Below are the code and all the weights of a small trained network. Each question names an input and a class and asks about switching units off, where a switched-off unit gives its printed mean instead of its output.

import numpy as np


def w(rows, s, z=0):
    codes = np.array(rows[::2]) - 128.0
    scale = np.full(codes.shape[1], s)
    scale[-1] = z or s
    return codes * scale


def norm(h):
    return h / np.sqrt((h * h).mean(-1, keepdims=True) + 1e-5)


def f(y):
    return np.maximum(y, 0)


def log_softmax(a):
    a = a - a.max(-1, keepdims=True)
    return a - np.log(np.exp(a).sum(-1, keepdims=True))


def net(x, mask):
    res = np.array(x, float).reshape(1, 8) / 4 @ E
    u = 0
    for l in range(3):
        y = f(norm(res) @ A[l][:, :-1].T + A[l][:, -1])
        res = res + np.where(mask[u : u + 11], y, B[l][:, -1]) @ B[l][:, :-1]
        u += 11
    return log_softmax(norm(res)[-1] @ U[:, :-1].T + U[:, -1])


A, B = {}, {}
E = w([
[204,180,23],'x0',
[81,132,103],'x1',
[166,122,150],'x2',
[116,254,189],'x3',
[174,125,153],'x4',
[103,129,118],'x5',
[178,2,88],'x6',
[83,134,105],'x7',
],0.0075)
A[0] = w([
[151,148,39,32],'0.n1',
[87,126,137,126],'0.n2',
[75,131,192,4],'0.n3',
[186,188,18,174],'0.n4',
[86,91,207,244],'0.n5',
[151,115,85,117],'0.n6',
[116,249,131,114],'0.n7',
[90,31,155,138],'0.n8',
[134,65,145,97],'0.n9',
[150,160,61,171],'0.n10',
[144,117,180,105],'0.n11',
],0.014,0.0032)
B[0] = w([
[212,69,152,184],'0.n1',
[158,148,101,159],'0.n2',
[141,178,202,174],'0.n3',
[247,166,127,254],'0.n4',
[25,85,197,227],'0.n5',
[116,106,124,169],'0.n6',
[30,227,34,246],'0.n7',
[119,150,14,217],'0.n8',
[86,136,69,177],'0.n9',
[186,150,128,201],'0.n10',
[64,116,151,156],'0.n11',
],0.014,0.0077)
A[1] = w([
[149,55,188,130],'1.n1',
[139,160,65,2],'1.n2',
[181,141,93,80],'1.n3',
[213,88,125,71],'1.n4',
[99,90,69,87],'1.n5',
[43,183,65,60],'1.n6',
[81,100,172,125],'1.n7',
[163,237,223,111],'1.n8',
[125,147,251,110],'1.n9',
[145,125,118,87],'1.n10',
[126,33,147,66],'1.n11',
],0.011,0.0041)
B[1] = w([
[32,135,128,141],'1.n1',
[165,166,76,156],'1.n2',
[116,165,96,189],'1.n3',
[118,189,37,190],'1.n4',
[58,163,105,174],'1.n5',
[113,100,243,254],'1.n6',
[153,156,74,176],'1.n7',
[12,221,82,210],'1.n8',
[165,137,254,161],'1.n9',
[133,137,117,137],'1.n10',
[87,129,54,139],'1.n11',
],0.014,0.0058)
A[2] = w([
[188,42,133,173],'2.n1',
[129,174,160,5],'2.n2',
[170,94,146,179],'2.n3',
[179,77,149,198],'2.n4',
[154,3,82,145],'2.n5',
[61,160,154,140],'2.n6',
[196,120,85,136],'2.n7',
[91,104,52,88],'2.n8',
[65,136,184,70],'2.n9',
[84,134,158,98],'2.n10',
[116,196,39,141],'2.n11',
],0.015,0.003)
B[2] = w([
[75,96,69,145],'2.n1',
[120,146,67,149],'2.n2',
[104,107,94,139],'2.n3',
[82,90,97,141],'2.n4',
[5,139,60,160],'2.n5',
[156,78,128,222],'2.n6',
[167,82,151,189],'2.n7',
[116,139,196,175],'2.n8',
[184,100,166,198],'2.n9',
[152,105,138,177],'2.n10',
[207,86,151,255],'2.n11',
],0.023,0.0098)
U = w([
[110,20,224,231],'0',
[247,122,95,212],'1',
[29,73,84,204],'2',
[174,22,20,5],'3',
[76,188,248,65],'4',
[153,250,98,99],'5',
],0.016,0.0032)

Each question gives the input, the list of numbers given to net, and the class t.
The units are the neurons (one row each of A and B). Each row of codes is followed by its name. A weight is (code - 128) times the scale printed after its matrix; where a second scale follows, it is the last column's (A, B and U).
mask holds one flag per neuron, layer by layer. A switched-off neuron (its flag False) gives its mean, the last column of its row in B, instead of its output. The means were averaged over made-up inputs and are rounded, as every weight is.
A unit's drop is (log p(t) with every unit on - log p(t) with that unit switched off) / (log p(t) with every unit on - log p(t) with every unit switched off).
The circuit of an input: a set's keep is (log p(t) with only the set's units on - log p(t) with every unit switched off) / (log p(t) with every unit on - log p(t) with every unit switched off). Starting from the 12 units with the biggest drops (on a tie, the unit counted first), units are removed one at a time, each time the one whose removal leaves the highest keep (on an exact tie, the one counted first), for as long as the keep stays at least 0.8.
circuit, biggest first: the units of the circuit, biggest drop first
unit that matters most: the unit with the biggest drop
top k neurons: the k neurons with the biggest drops, biggest first
top k neurons in layer l: the k neurons of layer l with the biggest drops, biggest first
drop of u: that unit's drop, to one decimal
input [-4,1,8,5,-1,0,0,-7], class 4: circuit, biggest first => [1.n8]
input [-4,-2,1,-3,-6,7,4,4], class 2: top 2 neurons => [2.n5 0.n7]
input [-1,4,-6,0,7,1,-3,-8], class 0: top 2 neurons => [2.n6 0.n4]
input [-4,-6,-4,5,2,6,0,2], class 4: top 2 neurons => [0.n3 2.n11]
input [0,-3,-4,6,6,-5,1,-7], class 0: circuit, biggest first => [0.n4 0.n11]
input [-3,5,-8,-2,-3,8,4,-5], class 2: circuit, biggest first => [0.n7 2.n5 1.n8]
input [0,3,-8,-5,-6,-6,-2,-3], class 0: top 2 neurons => [0.n4 2.n8]
input [-4,4,-1,0,1,1,5,1], class 2: circuit, biggest first => [0.n7 1.n8 2.n5]
input [-1,2,-7,-1,3,-7,-4,-1], class 0: top 3 neurons => [2.n6 0.n4 2.n9]
input [0,2,-1,-5,5,-5,7,8], class 2: top 2 neurons => [2.n5 0.n4]
input [0,-5,2,-6,-1,5,-4,-6], class 0: top 2 neurons => [0.n4 1.n5]
input [-8,-1,-7,-4,-7,-4,3,3], class 2: top 3 neurons => [2.n11 0.n7 0.n4]
input [-2,-6,-1,4,2,-8,0,-2], class 4: top 2 neurons in layer 0 => [0.n8 0.n9]
input [0,3,-4,-7,-2,1,5,3], class 2: top neuron in layer 0 => [0.n4]
input [0,-6,6,-6,4,-8,2,7], class 2: top 2 neurons => [0.n4 2.n5]
input [-2,3,2,3,8,8,-4,-4], class 4: top 2 neurons in layer 2 => [2.n11 2.n7]
input [4,-4,4,5,6,-5,-1,-5], class 5: top 2 neurons in layer 2 => [2.n9 2.n7]
input [-5,-7,6,1,7,-4,-4,-5], class 4: drop of 0.n5 => -0.3
input [-1,1,-1,-6,2,8,-5,6], class 0: drop of 0.n4 => 0.2
input [-3,7,-7,-4,-3,-3,8,-1], class 2: drop of 1.n5 => 0.0
input [3,-6,1,1,5,-5,-6,4], class 5: unit that matters most => 0.n7
input [-1,3,-4,-4,-1,8,-1,4], class 0: drop of 0.n4 => 0.1
